Here is a tiny trained network, its code and every weight. The questions are about switching its units off for an input and a class, where a switched-off unit gives its printed mean instead of its output.

import numpy as np


def w(rows, s, z=0):
    codes = np.array(rows[::2]) - 128.0
    scale = np.full(codes.shape[1], s)
    scale[-1] = z or s
    return codes * scale


def f(y):
    return y / 2 * (1 + np.tanh(0.7978845608 * (y + 0.044715 * y**3)))


def log_softmax(a):
    a = a - a.max(-1, keepdims=True)
    return a - np.log(np.exp(a).sum(-1, keepdims=True))


def net(x, mask):
    res = np.array(x, float).reshape(1, 8) / 4 @ E
    y = f(res @ A[0][:, :-1].T + A[0][:, -1])
    res = res + np.where(mask, y, B[0][:, -1]) @ B[0][:, :-1]
    return log_softmax(res[-1] @ U[:, :-1].T + U[:, -1])


A, B = {}, {}
E = w([
[142,115,100,160],'x0',
[129,143,4,154],'x1',
[62,155,157,119],'x2',
[101,45,143,106],'x3',
[139,42,105,103],'x4',
[34,161,110,158],'x5',
[172,121,130,254],'x6',
[146,190,142,59],'x7',
],0.0091)
A[0] = w([
[219,139,109,40,153],'neuron 1',
[154,122,108,89,97],'neuron 2',
[108,87,130,126,179],'neuron 3',
[105,141,45,159,194],'neuron 4',
[139,163,178,89,238],'neuron 5',
[76,106,92,124,223],'neuron 6',
[125,203,112,121,157],'neuron 7',
[148,121,155,161,91],'neuron 8',
[85,104,160,84,253],'neuron 9',
[181,103,153,162,138],'neuron 10',
[96,126,56,111,184],'neuron 11',
[68,134,151,79,178],'neuron 12',
[147,154,153,136,152],'neuron 13',
[172,118,73,75,188],'neuron 14',
[116,148,254,98,163],'neuron 15',
[192,177,123,141,123],'neuron 16',
[109,167,193,141,215],'neuron 17',
[120,90,127,68,195],'neuron 18',
[218,112,133,79,182],'neuron 19',
[108,152,56,143,177],'neuron 20',
[156,100,127,212,175],'neuron 21',
[133,40,95,113,234],'neuron 22',
[168,89,181,176,185],'neuron 23',
],0.014,0.0037)
B[0] = w([
[223,172,189,78,223],'neuron 1',
[141,160,125,109,150],'neuron 2',
[105,188,214,153,162],'neuron 3',
[153,214,43,226,208],'neuron 4',
[88,145,154,32,207],'neuron 5',
[84,222,83,183,179],'neuron 6',
[138,148,79,96,192],'neuron 7',
[137,52,167,103,151],'neuron 8',
[72,205,181,139,213],'neuron 9',
[148,67,173,149,184],'neuron 10',
[138,218,148,162,182],'neuron 11',
[103,178,110,132,202],'neuron 12',
[88,41,161,105,156],'neuron 13',
[192,192,118,159,191],'neuron 14',
[61,153,68,65,244],'neuron 15',
[124,97,138,147,196],'neuron 16',
[45,55,80,77,196],'neuron 17',
[135,180,192,116,200],'neuron 18',
[170,113,203,99,215],'neuron 19',
[189,240,25,190,192],'neuron 20',
[85,1,117,232,216],'neuron 21',
[134,148,163,178,218],'neuron 22',
[86,54,170,150,204],'neuron 23',
],0.0071,0.011)
U = w([
[220,109,181,36,36],'0',
[125,11,156,152,146],'1',
[155,124,52,138,33],'2',
[78,102,125,38,197],'3',
[99,124,160,123,251],'4',
],0.012,0.0014)

Each question gives the input, the list of numbers given to net, and the class t.
The units are the neurons (one row each of A and B). Each row of codes is followed by its name. A weight is (code - 128) times the scale printed after its matrix; where a second scale follows, it is the last column's (A, B and U).
mask holds one flag per neuron, in row order. A switched-off neuron (its flag False) gives its mean, the last column of its row in B, instead of its output. The means were averaged over made-up inputs and are rounded, as every weight is.
A unit's drop is (log p(t) with every unit on - log p(t) with that unit switched off) / (log p(t) with every unit on - log p(t) with every unit switched off).
The circuit of an input: a set's keep is (log p(t) with only the set's units on - log p(t) with every unit switched off) / (log p(t) with every unit on - log p(t) with every unit switched off). Starting from the 12 units with the biggest drops (on a tie, the unit counted first), units are removed one at a time, each time the one whose removal leaves the highest keep (on an exact tie, the one counted first), for as long as the keep stays at least 0.8.
units of the circuit, in order: the units of the circuit, biggest drop first
k most important neurons: the k neurons with the biggest drops, biggest first
drop of u: that unit's drop, to one decimal
input [3,-8,8,4,1,-8,1,2], class 3: units of the circuit, in order : [neuron 15]
input [7,-6,-8,-3,2,-2,5,7], class 1: units of the circuit, in order : [neuron 21; neuron 23]
input [1,-8,-2,-8,4,-6,-1,-6], class 1: units of the circuit, in order : [neuron 23; neuron 10]
input [-7,7,7,3,4,-4,-8,-3], class 4: 2 most important neurons : [neuron 6; neuron 9]
input [8,7,-1,-5,4,-7,-2,3], class 0: 2 most important neurons : [neuron 1; neuron 19]
input [-6,7,-7,-4,-2,-8,-7,-8], class 0: 2 most important neurons : [neuron 1; neuron 19]
input [1,6,-7,-5,3,-7,0,-2], class 0: 3 most important neurons : [neuron 1; neuron 19; neuron 6]
input [-5,-6,0,3,7,3,8,8], class 3: 2 most important neurons : [neuron 15; neuron 21]
input [-5,5,-6,-2,6,-8,3,-5], class 1: drop of neuron 21 : 0.9
input [-8,-3,5,-2,-8,0,1,2], class 3: drop of neuron 18 : 0.0
input [3,-4,-7,-8,-5,-1,-4,-5], class 0: drop of neuron 4 : 0.1
